[ 120  524  349  193  200  273   -8 -162 -201  -52   69  191  109   73
  -96  296  181  123 -226 -230  218   57  -26  125 -174   29  -43  187
  289  -80   92 -117 -266 -267 -159  -15  -72  420]  2
[  27   72    0   61 -156  159  -76 -141  -41    9 -107  -28 -196  315
  262  -80  168  -74  145  264  -17 -137   16   29  314  202  133   18
  -35  104   42  130  -45 -344  -99 -319  -13 -578]  11
[ 106  353  186  236  218 -295  146   70  -11   24 -268  104  112 -409
  368 -292 -467  502  -26  197   58 -213   42 -241  -11   25   -2 -250
  200  -96  -81 -280 -247 -173 -103  620  186 -129]  11
[-159  -74  -81  632  359  -38   79  263   40 -193  472    3  347 -338
 -455  -19  253  230  122 -312 -178  170  137 -145  127  382   82 -137
  -25 -343  -49  -88 -283   50   56 -148  347  311]  10
[  36  -46   90  179  112   36  -96   35  103   66 -110  129  102  -17
   33  185  -18  -38   63   60  -81    3 -195  -73   66  157   19 -135
 -174  127  130  -15  -58  -27  -35  193 -131 -283]  5
[ -59  285   38   34 -220  112 -217 -304   25 -173 -110  102  -53   42
   -1  179   49   38  144    9  -83 -171 -192   33 -212  -38  -21 -140
  -40  -91 -194 -134  -87   19  -63 -246 -117   83]  0
[ -88 -158  -78 -112   -6   -4    4  -33   -9  -16   -4    7   35 -102
    6   96   48 -166  -21  130   16   61 -201  -76   65   76  -49  -92
   -5  -20 -106   85   22   71 -202 -196    1   53]  10
[ -19  247   26   61 -236  112 -155 -323  -36 -104 -155  131  -27   45
   -9  181   33  100  197   21  -56 -188 -222   41 -224 -109  -43 -137
   -4 -152 -156 -116  -66  -57 -131 -210 -127   73]  10
[ -12  298   52   88 -233  153 -250 -276  -10 -113  -39  148  -17   24
   44  171   79   87  161   50    6 -185 -288  -14 -218  -40  -64 -113
  -35 -212 -188 -118  -92  -63 -136 -297  -71    1]  9
[ 237   55  286  899   80   39    3  247  209  -92  382   31  200  -40
 -315  -13  141 -109   21  -47  -15  507 -140  110  -33   53 -159    5
  160  142   30  -45  100  117   76   67  147  269]  2
[ 174  -69  -38 -158  523    5 -147  136  226  524 -120  383  152 -166
  114   -4  270  194  134  251  157   74  557 -341 -513 -349    1  507
  -58  486   47  158 -246   59  -20  306 -151  127]  2
[ 103  -63   85  183   70   -4 -149   30  112   50  -98  113   86    8
   14  129  -31  -98   81   60 -135    4 -214  -60  182  176  -19 -162
 -212  128  113  -43  -96  -37   13  163  -90 -272]  5
[ -99 -175  -13 -112  -29  -24   -7  -47  -10   -2   26  -10   79  -81
   50   60   78 -129  -72  149   48   16 -242 -110   50   48  -21  -71
   59  -10  -39   80   13   59 -182 -134   -9    6]  5
[ -64  318   68   10 -269  139 -225 -286   24  -75  -81  144  -14   68
   90  149  112   29  177   69  -40 -163 -240    9 -206  -85  -65 -181
  -55 -100 -217  -78 -155  -61 -117 -297 -143   51]  9
[ -19  291   73   70 -233  106 -235 -232    6 -139 -111  131   -9   31
   23  233  153   87  201   51  -22 -213 -249  -60 -312  -58  -74 -137
  -32 -150 -209  -78 -115   -4 -133 -289 -121   15]  2
[  -9  237  260   40  350  -73  119  251  301 -134 -189  370 -268 -868
  148 -169 -282  -85  -54  494   40    1  290   54 -180   95    5  122
  -55  390  -87 -288 -216  158  -12  338 -100 -334]  9
[ 113  -65   92  174  109   11  -83   71   83   32  -90  123   74   -1
   -1  146    6  -66   57   59 -119   19 -135  -68  206  193  -10 -169
 -211  133  114  -36 -107  -38  -25  166  -94 -228]  5
[ -49 -131  -57 -127  -28    7   10  -28  -62   -8   22   13  128  -87
   84   28   38 -171  -73  143   48   40 -211 -117    0   78  -58  -35
   76  -19  -88   49    4    6 -211 -145   -5   34]  9
[  75  -77   89  250  157  -10 -120   72   79  113  -64   83   82  -30
  -86   65   36  -19   70   58  -82   31 -167  -29  199  203  -49 -184
 -191  152   98  -47  -84  -19    8  118 -126 -245]  5
[  16  327   76   93 -253  136 -217 -272   38 -133 -122  187    1   -8
  -34  153   42  130  179   71  -58 -156 -237   -4 -223  -28  -41 -183
  -14 -161 -183 -109 -111  -22 -128 -244  -72   89]  4
[ -76 -130  -76 -109    6    1    6  -61  -45  -35   50   32   84 -131
   79   90   38 -193  -81  165   99   25 -217 -124   19   64  -75  -91
   81  -39  -55   39  -12   52 -193 -188   11   57]  11
[  61   56  126  117   48  -55  118 -121   -2   34 -410  192 -318   67
 -167   74   85  336  162  163  -35 -140   12 -102  226   74  299   57
  135  205   -5   -8  147 -136 -251 -360  -32 -367]  4
[ 102  -43  117  265  137   14 -110   55  102   53  -65   64   74  -32
  -51  104   35  -80   75   28 -145   59 -165  -56  199  221  -12 -196
 -190  134   92  -59  -72  -51   22  153 -106 -260]  8
[  75  226  210  201   24   34  130   31  159 -203   10   21 -241   55
    7    1  288  173  117  -31 -257 -100  165   -5  247  265  240  138
 -145   42  -60  -58  -61 -102   99  -43   59 -412]  10
[ -97 -172  -78  -69  -54   -1    4  -64  -87    2    4  -28   86  -60
  103  123   52 -148  -50   64   55   37 -249  -97   -8   -6  -66 -105
   78  -89  -91   71   -3   19 -179 -178   48  105]  8
[ -53 -150  -57  -37  -22  -40   16    1  -60   -3  -11  -35   58 -101
   50   53   59 -136  -19  112   70   26 -189  -94   35   77  -78 -124
   88  -56  -86   73  -21   75 -198 -138   15   80]  8
[ -30  271   99   -6 -171  120 -191 -269   27 -113 -152  130  -81   26
   20  199   71    1  129   40  -96 -188 -237   20 -152 -105  -19 -159
  -32  -95 -187 -124  -76  -32 -117 -221 -130   67]  1
[ 130  -38  100  253  120   10  -94   39  107   81 -133   68   49  -26
  -19   82   13  -66   74   48 -155   87 -145  -68  196  277   10 -205
 -185  137  126  -16  -31    1   14  188 -112 -329]  7
[ -78 -163 -100  -64    3   -8   15  -65  -56    8  -72    0  118 -144
   38  104   33 -112  -55  100   42   47 -197 -116  -20  102  -48  -99
   79 -116  -69   89   12   47 -230 -170   20   78]  7
[-192  142  121   -7  161   88   78 -177   25  187 -263   90  -44  -17
  125 -154  378  273 -123  162   -9  -20  240 -245  393  101  198   11
   32  196  154  -27  -55 -107    7  -68  -42 -405]  3
[ 109  217   65   61  100   38 -360  -79   93   55 -184  135  -40  193
   76  -43    7  154  101  276  -26  -78   19 -286  361  282  150  -16
 -144   61  166  -46  -40  -93 -132  130  -56 -605]  5
[ -39 -180  -73  -86    2  -24   11  -24  -43   53   22   24  103 -103
   57   56   69 -130  -34  182   52   36 -183 -137   47   31  -58  -72
   41  -21  -37   81  -41   48 -214 -112  -13   32]  5
[ 231  -61  210  445  398  -12  -38  306   55 -132   32  173   97  -93
 -509   40  142  425  -15 -113  109  395  141  -41  -31  224  -57    4
    3   19  -31  -14   13   27 -153  -54  256  392]  11
[  74   15 -146   29  219    5   54  418  182  -58  206  158  329 -174
  383 -212 -250 -334 -307  420  225  579  178 -235  -54 -246 -219 -433
 -254  -67  154   71 -243 -130   22  834  183  -20]  4
[ -43  357   77  131 -203  133 -149 -237   42  -75  -92  162  -23   20
   34  225   95   71  194   68  -70 -190 -265  -30 -181 -105  -33 -185
   -7 -112 -199  -87 -134  -38 -136 -276  -99   30]  6
[ 192  214  322  125  152  -55    7  125  259   17  147   34 -185  232
   41  -16  322  330   34  -30  -35 -234 -330 -280  283  326  185  -90
 -161   22 -100  107 -202 -128  -60  -61  123 -405]  4
[ -31  293   49   54 -226  172 -195 -279   35  -83 -108  149    2   73
   75  138   98   99  133   94  -29 -163 -245   19 -206  -55  -56 -155
  -41 -107 -171  -90  -99  -55  -96 -207 -130   26]  4
[ -71 -159  -69 -104  -15   -2   36  -11  -47  -31   10  -29   53 -106
   89   84   35 -110  -25  152   13   33 -286 -116   52   70  -49 -133
   51  -40  -75   74   -2   41 -198 -159   33   12]  6
[ 140  225  232   57  -13 -151 -110   20  107 -202 -113  215 -138  107
   31 -129   11  412   23  172 -114  -42 -120  -26  345  225   60 -225
 -129   20  -64 -233 -143  -74   68   40  120  -60]  7
[ -34  268   46   41 -216  115 -135 -247   52 -156 -166  152  -46   65
   32  200   50  129  220   41  -63 -136 -235   16 -205  -68  -24 -208
  -63 -145 -163  -57 -113  -27 -129 -218  -48   85]  10
[-246  368  166  144  424   45  597  461  239 -237  -66  209   35 -189
  180 -237  120  446  -39  217  283 -214  581  115   41   25  -29 -453
   57  201  188 -146 -356  -11  289  175  196  218]  1
[ -30  318   62    3 -221  157 -209 -254   30  -72 -170  105  -47   50
   35  140   80   40  165   95  -91 -193 -190  -49 -129  -98  -32 -173
  -32  -67 -175  -81  -64    3 -119 -259 -107  -19]  6
[ -28  254   76   32 -246  163 -199 -250   -2 -143 -186   81  -33   86
   39  178  120   80  179   37  -61 -231 -239    1 -254  -82  -16 -217
  -30 -111 -187  -71  -92  -55 -156 -261 -124   73]  0
[ -75  322  -26  180   51  -32  -24   29 -164  -93   69 -167  359   40
   58   49 -159  -93  107 -132 -112  274  582 -322 -153 -121 -106  266
  308  143   40 -236  107   58  -33  137  -23 -134]  5
[ -70  314   81  -20 -266  114 -242 -330    1 -147 -162  155  -41  -14
   22  140   -5   67  113   29  -63 -174 -230  -11 -229  -45  -28 -174
  -34 -139 -191 -136  -89   -8  -99 -247  -85   12]  11
[  41  121  -94  314  305   15  106  374  -21 -362 -202  -63   37 -279
  324  119  150 -492   38  107  101 -347  482  205 -231   54  -31  330
   73   11   75 -137   29   71  355  521  -23 -393]  11
[ -45  440 -102   82  254 -266   36   -9 -113  163  103   50  258  -40
  -93  121  360   13   77   42  -94  154  172 -285  357  140 -248   88
   28  -18 -249 -277 -261  -36   33 -328 -143  -45]  11
[ 144  -59   93  170   96   16 -105   51   77   27 -127   93   60  -12
   -8  149  -20 -108   94   77 -139   14 -155  -42  187  190  -33 -194
 -208  157   98  -61  -38  -90  -15  124 -149 -267]  11
[ -56  234  243  -43  164  175  -27 -250   59   -5  -98  106 -227   46
  132 -118  198  384 -161   -3 -135  -15 -160  -14  123  302  256  -32
 -202   79 -137   -1 -218 -146  -11   59   59 -307]  3
[  90  168  270   93  -38  -51  -64   30 -280 -247 -379   53 -366   -6
  146   84  169  152  165  151  -23 -353  -74   67  188  279  192 -108
   92  104   -3 -176 -100 -174 -119  -51 -109 -530]  0
[  73   66  229  123  -19   -2  207 -169   11 -134 -240  -47 -294   28
   22 -251  306  188   59  163 -206  -86   11  -73  365  314  263 -261
  -23  180  -65   74 -126 -155  -76 -120   62 -486]  3
[-146  321   75   22  252   63    0   62   20  -49 -248  149 -152  -11
   12  235  163  112  169  282  165 -161  244    0  368  208   59 -108
   66  201  104 -101  -34    8 -144 -311 -205 -161]  9
[-112  333   76   66 -273  126 -217 -319    9  -81  -81  165  -52  -31
   34  157   98   14  150   33  -35 -139 -214   20 -248 -112  -14 -187
  -20 -115 -216  -96 -110   23  -74 -272 -120   46]  9
[  -1 -167  -60  -65  -12  -42   58   -2  -43  -54   -9  -13  114 -108
   37   30   11 -212  -63  104   31   27 -196 -147  -28   57  -59  -49
   97  -31  -69   59    9   13 -197 -121   40    3]  11
[  49  -58  129  207   96  -13 -143   68   93   72  -80   70  114  -29
   13  141   37  -27   92   57 -113  -44 -171  -56  187  153  -10 -242
 -213  114  125  -37  -81  -81   44  179 -123 -286]  5
[  55  168  160  171  298   74  223  109 -187  -51   73   64  218 -405
 -170  125   -1   52 -104   62  -47   95  451 -285 -218 -401  -55 -146
  180   70 -267 -256   57 -121 -320  -17   20  361]  8
[ -96  324   74   66 -231  140 -256 -293   13  -90  -87   70    0   84
   32  174   18    4  143   19  -36 -140 -266    9 -195  -70  -40 -183
    4 -128 -186  -71  -75  -74 -158 -277 -141   30]  11
[  98  -68   84  206   37  -12 -128   72   77   61 -124   84   56    9
   16  163   34  -81   96   33 -157   12 -138    1  213  190  -41 -187
 -234  167  105  -36  -33  -30  106  198 -141 -288]  6
[  80  -59   69  241  104   34  -98   66   84   10  -65   84   66   16
   59  132   -2 -117   39    9 -173  100 -186  -62  167  224   -1 -184
 -236  162   46  -56 -127  -81   -2  149  -73 -255]  0
[ -50  331   72  129 -221  123 -200 -268   13  -74 -110  146  -27  102
   47  193   81   83  163   11  -32 -147 -253   30 -209  -30  -41 -202
  -25 -140 -178  -68 -135  -54  -97 -282  -82   25]  7
[ -23  278  199  290  199   40 -145  -32  262  -71  -33   52 -219 -333
 -221 -214  202  327  126  168  -40 -219  169  -51  202  311  167 -241
 -138  -61  -73  -67 -125  108   69  -72   74 -223]  8
[ -49 -138  -70  -93   21  -24   11  -40  -94  -40    1    0   87 -109
   16   73   32  -97  -49  123   58   30 -175 -118  -30   53  -48 -103
   70  -71  -91   33    7   30 -190 -119   32   63]  8
[  89  155 -174   86  274   38 -434  -53  169  172  684    0 -222 -218
    4 -199 -265  -66  106  171  176  399 -176 -196  267  505  -42 -132
 -223 -143   88  141 -294  368   50  -22  319 -245]  11
[ -58  307   82   14 -243  126 -207 -304  -23 -103 -142  175  -86   33
    3  184   75  115  166   17  -70 -211 -305   58 -247  -53  -44 -194
  -49 -158 -213 -142 -131  -19 -111 -256 -145   53]  1
[  -5  262   85   32 -271  142 -156 -309   62  -94  -74  139  -18   46
    1  183   98   58  131   29  -44 -172 -286   18 -242  -51  -46 -128
  -60 -131 -205  -62  -42  -31 -118 -276 -130   44]  9
[ 204  317  -51    7  164   -4  -72   21  255  109  138  -82  311  134
  339 -377   -7 -104  115  334  -18  438  332  -78 -192 -147 -218 -227
   25  294  -69  133 -346  143   86  639  -51  490]  0
[ -51 -215  -78 -104   23  -27   16  -32  -43   -6   -7   18   54 -146
   57   83    8 -143  -27  128   34   46 -217 -104  -14   82  -26  -14
   51  -24  -88   92    1   52 -241  -91   18   36]  10
[  80  408   93  246  247  -20   12   71   31 -163  364  170   24 -647
 -170  -65   61   50  100   68 -239  -76  152 -359 -479  338   72  171
   -9 -125 -583 -195 -254  297 -200  -20  168 -211]  1
[ -66 -148  -73  -88   36  -33    2  -45   -8   24   63   45  110 -152
   34   75   18 -139  -75   95   68   49 -221 -136  -13   75  -25  -13
   54  -49  -76   67    3   47 -162 -140   47   42]  9
[  92    2   90  195  128   31  -52   36  100   17 -103   75   63  -25
  -13  138  -22  -56   85   87 -108   21 -150    1  185  250  -21 -188
 -179  167  127  -30  -39  -28   28  185 -138 -287]  3
[  15  103  241   69   10   56   55  -80  -36  172 -190   44 -306  308
  -27  -36  305  388   -4  -38  206 -240 -288   34  129   75  156  -52
   15   49   36  108    7 -254 -112 -262  -86 -378]  9
[ 178  -58  107  142  377 -251  180  584  347   88  -32   33  287  -16
  521   -3 -459 -180    0  150 -254  179  -48 -163  396  -11 -141   11
 -254  381  -45  -37 -266 -445  129  371  346 -287]  3
[ -58 -172  -67  -32   13  -25   17    7  -43  -49  -14    6   63  -73
  113   89   80 -153  -65  155   82   67 -154 -137   36  110  -82 -134
   50  -20  -84   77    1   71 -206 -152   35   12]  7
[ -21  281   42   87 -227  163 -196 -251    0 -116 -172  100   20   66
    2  130   91   32  145   27  -84 -169 -246  -43 -207  -36  -60 -193
  -33 -114 -196 -110 -114  -38 -148 -295  -86   31]  0
[ -90   -1  -41  162    5  292  -67  265  236   52  -86  397  378  -30
  360 -130   73 -134   39  362  244 -110  641 -180 -788 -290 -133  -86
    7  519   99   34   48  493  125  658 -131  115]  1
[ 250  253   61  581  372   12  196  317  145  176 -502  618  332  -80
   15  -58 -316  134 -164  -96 -459  271  -93 -254  164   58  198  177
 -215   38 -223 -145 -442 -524 -131  187  603 -191]  6
[ -60  242   77   42 -235  150 -226 -241   34 -124 -191  148  -68   61
   68  215   48   63  131   50  -55 -205 -257   -9 -145 -139   16 -306
  -81 -121 -155  -35  -76  -21 -102 -171  -44   59]  6
[ 124  255  146  -63 -537    2 -163 -199 -184 -511 -135   41  -22  157
  -23   23 -144 -195  -12 -301 -424  110  140  162  -40   70  -37   11
  -10  -48  -97 -362 -205   13    7  221 -212  280]  0
[ 145  206  230   42  194   98 -246 -302   45 -100 -346   23 -148   66
 -134  -17  234  108 -143  169  -40 -139  -53 -120  552  202  239  -43
   27  -20  182 -127  195 -144  -36   -9  -14 -304]  11
[-163  166  170  -24   79   48  -71 -123  117 -136  -60   50 -168   54
   13  -39  188  398 -122   73    6 -397  223 -197  373  180  125   -3
  -93   69 -161 -219  -19 -179 -136 -358  -48 -185]  0
[  44  146  332   14   39   50   -5  -22  115  -13   -7   60 -198  -24
  -20  -24  280  291   13  115  -49 -357   34  -89  304  192  160  264
   64  146   38 -133   -9 -205  -72 -348  -89 -313]  2
[  30  -37   71  110  155 -195 -566  324 -542 -109 -518  -69   62  -72
  296  300 -180  -44  314  310   70  243  217  144  126 -128 -236 -608
  -68  217   96 -240   -6 -147  -49  571 -337  -82]  2
[ -32  341  107   34 -227   89 -183 -276   33  -66  -78  115  -31   86
   35  185   25   73  155    6  -34 -103 -306    0 -207  -84  -50 -233
  -26 -132 -159  -66 -153  -45 -104 -185 -103   67]  8
[-294  157 -166   98  251  199 -427  -30  349   35   31  175   93 -199
   -4  386 -691  264  223 -398   -8  466  -22  -83 -332  166  173  323
 -207 -234  378   82  -35   69  157   22  408 -157]  9
